Small tables with named rows and columns. After each table, cells are looked up by row and column.

Zufev.tsv
	Ruf	Pobed	Zevuv
Gobes	-0.4	0.8	0.8
Seg	0.3	0.1	-0.5
Niv	-0.3	-0.3	-0.3
Topakag	0.4	0.4	0.3
Desu	0.6	0.4	-0.6
Fafit	0.0	-1.0	0.8

Seg, Ruf => 0.3
Topakag, Zevuv => 0.3
Desu, Zevuv => -0.6
Niv, Pobed => -0.3
Fafit, Pobed => -1.0
Seg, Zevuv => -0.5
Gobes, Pobed => 0.8
Fafit, Zevuv => 0.8
Topakag, Pobed => 0.4
Seg, Pobed => 0.1
Gobes, Zevuv => 0.8
Desu, Pobed => 0.4
Niv, Ruf => -0.3
Niv, Zevuv => -0.3
Which row has the largest Pobed? Gobes

Topor:
	Zese	Fofe
Poteri	59	107
Nevano	146	78
Vufiz	55	142
Vev	191	81
Funiv	173	170

Zese of Poteri: 59
Fofe of Funiv: 170
Zese of Vev: 191
Zese of Vufiz: 55
Zese of Nevano: 146
Fofe of Nevano: 78
Fofe of Vev: 81
Fofe of Poteri: 107
Fofe of Vufiz: 142
Zese of Funiv: 173
Row with the largest Fofe: Funiv

Nir:
,Fozufaz,Poradez,Tiv,Lipefud,Pumi,Tarefir
Leli,0.008,0.157,-3.538,-2.304,1.851,-1.559
Soza,0.400,0.620,-5.133,-3.172,3.113,-1.990
Buv,-0.230,-0.123,-2.209,-1.579,1.088,-1.199
Fom,-0.231,-0.125,-2.197,-1.572,1.082,-1.196
Bim,1.338,1.727,-7.397,-4.406,6.131,-2.602
Zafufo,1.553,1.980,-7.742,-4.595,6.822,-2.696
Sulonip,0.640,0.903,-5.868,-3.573,3.884,-2.189

Zafufo, Tarefir: -2.696
Leli, Poradez: 0.157
Leli, Pumi: 1.851
Buv, Tiv: -2.209
Zafufo, Tiv: -7.742
Sulonip, Tiv: -5.868

Table Fuv
|  | Sevig | Zal | Fipetu | Kadube | Pip | Zumam | Tep | Zedo | Fol |
|---|---|---|---|---|---|---|---|---|---|
| Laf | 73 | 64 | 35 | 17 | 11 | 33 | 60 | 62 | 75 |
| Fomar | 43 | 47 | 41 | 34 | 25 | 47 | 48 | 57 | 78 |
| Mavek | 72 | 62 | 36 | 12 | 14 | 46 | 62 | 84 | 96 |
| Gemov | 43 | 38 | 45 | 38 | 29 | 57 | 44 | 67 | 85 |
| Genag | 67 | 64 | 25 | 6 | 15 | 24 | 63 | 47 | 66 |
| Lum | 58 | 45 | 45 | 22 | 22 | 53 | 62 | 79 | 90 |
| Fom | 73 | 62 | 29 | 16 | 11 | 24 | 63 | 54 | 69 |
| Dobu | 53 | 51 | 25 | 19 | 22 | 37 | 50 | 61 | 72 |
| Zok | 58 | 49 | 25 | 24 | 27 | 24 | 57 | 47 | 55 |
| Dubeluv | 43 | 39 | 59 | 38 | 29 | 57 | 41 | 98 | 96 |
| Lubave | 73 | 62 | 43 | 18 | 14 | 34 | 58 | 66 | 87 |

Laf, Tep -> 60
Zok, Pip -> 27
Gemov, Zedo -> 67
Mavek, Tep -> 62
Laf, Sevig -> 73
Lum, Fol -> 90
Gemov, Pip -> 29
Dobu, Tep -> 50
Dubeluv, Kadube -> 38
Lum, Zumam -> 53
Lum, Pip -> 22
Dobu, Zumam -> 37
Row with the largest Zedo: Dubeluv

Tapi
|  | Dasugu | Dibag | Vinog | Bosana | Sepep |
|---|---|---|---|---|---|
| Luvu | 32 | 102 | 94 | 4 | 209 |
| Gor | 107 | 244 | 64 | 67 | 81 |
| Gav | 29 | 31 | 105 | 22 | 204 |
| Digekom | 44 | 161 | 83 | 4 | 194 |
| Fub | 82 | 232 | 69 | 35 | 129 |
| Pufemu | 30 | 19 | 108 | 28 | 200 |
| Kufipi | 112 | 243 | 63 | 76 | 70 |
| Dolipet | 76 | 226 | 70 | 29 | 139 |

What is the Dibag of Pufemu in Tapi? 19
What is the Dibag of Gor in Tapi? 244
What is the Bosana of Fub in Tapi? 35
What is the Vinog of Gor in Tapi? 64
What is the Dasugu of Fub in Tapi? 82
What is the Dibag of Kufipi in Tapi? 243
What is the Dasugu of Digekom in Tapi? 44
What is the Bosana of Gav in Tapi? 22
What is the Vinog of Digekom in Tapi? 83
What is the Sepep of Fub in Tapi? 129
What is the Bosana of Gor in Tapi? 67
What is the Dibag of Luvu in Tapi? 102
What is the Sepep of Gav in Tapi? 204
What is the Dasugu of Gav in Tapi? 29
What is the Bosana of Pufemu in Tapi? 28

Vil
         Dazan   Bim  Nefisu  Renom  Dutagi   Saf  Tumuva   Dep
Zivo      7631  2408    4863   5804    3603  4105    4720  7078
Zas       4949  7367    4226   6478    4668  5816    7637  2368
Gof       4204  6291    4575   5867    7735  2715    4756  5877
Zarotur   4753  5914    7709   2687    4548  5652    3816  4216
Kudi      4704  4929    7021   4123    6286  4433    6157  7889
Vodofo    7252  4099    5966   4603    5946  7539    2527  4847

Zas, Nefisu: 4226
Zivo, Saf: 4105
Zarotur, Tumuva: 3816
Zivo, Bim: 2408
Zas, Saf: 5816
Kudi, Bim: 4929
Gof, Dazan: 4204
Zarotur, Dazan: 4753
Zas, Dutagi: 4668
Kudi, Tumuva: 6157
Zas, Dep: 2368
Gof, Dutagi: 7735
Row with the largest Saf: Vodofo

Sozo
|  | Pem | Topavor |
|---|---|---|
| Vemunit | -30507 | -31587 |
| Desub | -29997 | -78966 |
| Fubom | -63443 | -89823 |
| Bana | 9 | -45351 |
| Sufo | -38037 | -34981 |
| Fogedeg | -52634 | -72571 |
| Goluke | -46660 | 69765 |

What is the Pem of Fubom in Sozo?
-63443
What is the Pem of Sufo in Sozo?
-38037
What is the Topavor of Goluke in Sozo?
69765
What is the Pem of Goluke in Sozo?
-46660
What is the Pem of Fogedeg in Sozo?
-52634
What is the Topavor of Fubom in Sozo?
-89823
What is the Topavor of Desub in Sozo?
-78966
What is the Pem of Vemunit in Sozo?
-30507
What is the Topavor of Bana in Sozo?
-45351
What is the Topavor of Fogedeg in Sozo?
-72571
What is the Pem of Desub in Sozo?
-29997
What is the Topavor of Sufo in Sozo?
-34981
What is the Topavor of Vemunit in Sozo?
-31587
What is the Pem of Bana in Sozo?
9
Which row has the largest Topavor? Goluke

Negegu =
|  | Kes | Zez | Gokavog | Fufamis | Virafus | Vaz | Lalubo | Dipoga |
|---|---|---|---|---|---|---|---|---|
| Kivakip | 32 | 77 | 212 | 50 | 161 | 76 | 16 | 201 |
| Lamik | 90 | 117 | 175 | 96 | 140 | 107 | 92 | 161 |
| Kat | 140 | 150 | 143 | 150 | 127 | 143 | 125 | 124 |
| Kabok | 25 | 82 | 215 | 25 | 166 | 58 | 11 | 191 |

Gokavog of Lamik is 175
Fufamis of Kabok is 25
Lalubo of Kat is 125
Lalubo of Kivakip is 16
Zez of Kat is 150
Gokavog of Kat is 143
Zez of Kivakip is 77
Vaz of Lamik is 107
Lalubo of Kabok is 11
Fufamis of Kivakip is 50
Kes of Kivakip is 32
Dipoga of Kabok is 191
Kes of Lamik is 90
Kes of Kat is 140
Zez of Lamik is 117
Vaz of Kat is 143
Which row has the largest Dipoga? Kivakip

Ponu
fields: Pag, Gil, Defu, Mep, Borebu, Gogasis, Supib
Pil: [53, 243, 223, 87, 140, 250, 108]
Leke: [59, 36, 39, 133, 34, 189, 204]
Zulug: [180, 207, 204, 168, 223, 166, 60]
Zas: [101, 238, 240, 92, 148, 229, 82]

Supib of Pil = 108
Mep of Pil = 87
Gogasis of Leke = 189
Pag of Zas = 101
Gil of Leke = 36
Supib of Zulug = 60
Defu of Pil = 223
Defu of Zas = 240
Gil of Zulug = 207
Pag of Leke = 59
Gogasis of Pil = 250
Supib of Leke = 204
Pag of Pil = 53
Defu of Leke = 39
Supib of Zas = 82
Mep of Leke = 133
Borebu of Pil = 140
Row with the largest Gogasis: Pil

Ged:
,Sasos,Tis,Gakivo,Bazako
Mikoz,6.5,7.8,4.4,8.4
Tes,4.4,5.0,6.3,2.0
Siv,5.4,3.3,6.4,4.4
Zit,6.1,6.8,5.0,7.1
Febu,6.0,5.9,5.6,6.5
Keguva,4.9,5.3,5.8,6.0
Firuka,5.4,5.6,5.8,4.9
Veb,5.6,5.2,6.1,5.1
Zuke,5.4,4.8,6.3,4.6

Sasos of Zuke is 5.4
Gakivo of Tes is 6.3
Tis of Firuka is 5.6
Bazako of Mikoz is 8.4
Bazako of Febu is 6.5
Bazako of Veb is 5.1
Sasos of Zit is 6.1
Sasos of Firuka is 5.4
Gakivo of Keguva is 5.8
Sasos of Veb is 5.6
Tis of Zuke is 4.8
Row with the largest Tis: Mikoz

Loragin:
|  | Rad | Fid | Togodi | Pekavaz | Firina | Lelopi | Vukemi | Kup |
|---|---|---|---|---|---|---|---|---|
| Sutom | 0.195 | 0.720 | 0.266 | 0.590 | 0.735 | 0.340 | 0.760 | 0.825 |
| Kosofu | 0.239 | 0.468 | 0.128 | 0.285 | 0.341 | 0.398 | 0.406 | 0.797 |
| Rik | 0.806 | 0.780 | 0.844 | 0.741 | 0.785 | 0.398 | 0.758 | 0.286 |
| Palo | 0.913 | 0.386 | 0.490 | 0.257 | 0.315 | 0.764 | 0.392 | 0.507 |
| Dop | 0.359 | 0.728 | 0.205 | 0.364 | 0.677 | 0.355 | 0.690 | 0.739 |
| Vok | 0.612 | 0.673 | 0.220 | 0.647 | 0.775 | 0.240 | 0.814 | 0.727 |
| Kes | 0.923 | 0.558 | 0.884 | 0.257 | 0.375 | 0.778 | 0.590 | 0.621 |

Kosofu, Firina -> 0.341
Palo, Rad -> 0.913
Kosofu, Fid -> 0.468
Palo, Kup -> 0.507
Rik, Lelopi -> 0.398
Palo, Togodi -> 0.490
Kosofu, Lelopi -> 0.398
Sutom, Fid -> 0.720
Rik, Rad -> 0.806
Kes, Vukemi -> 0.590
Dop, Kup -> 0.739
Vok, Fid -> 0.673

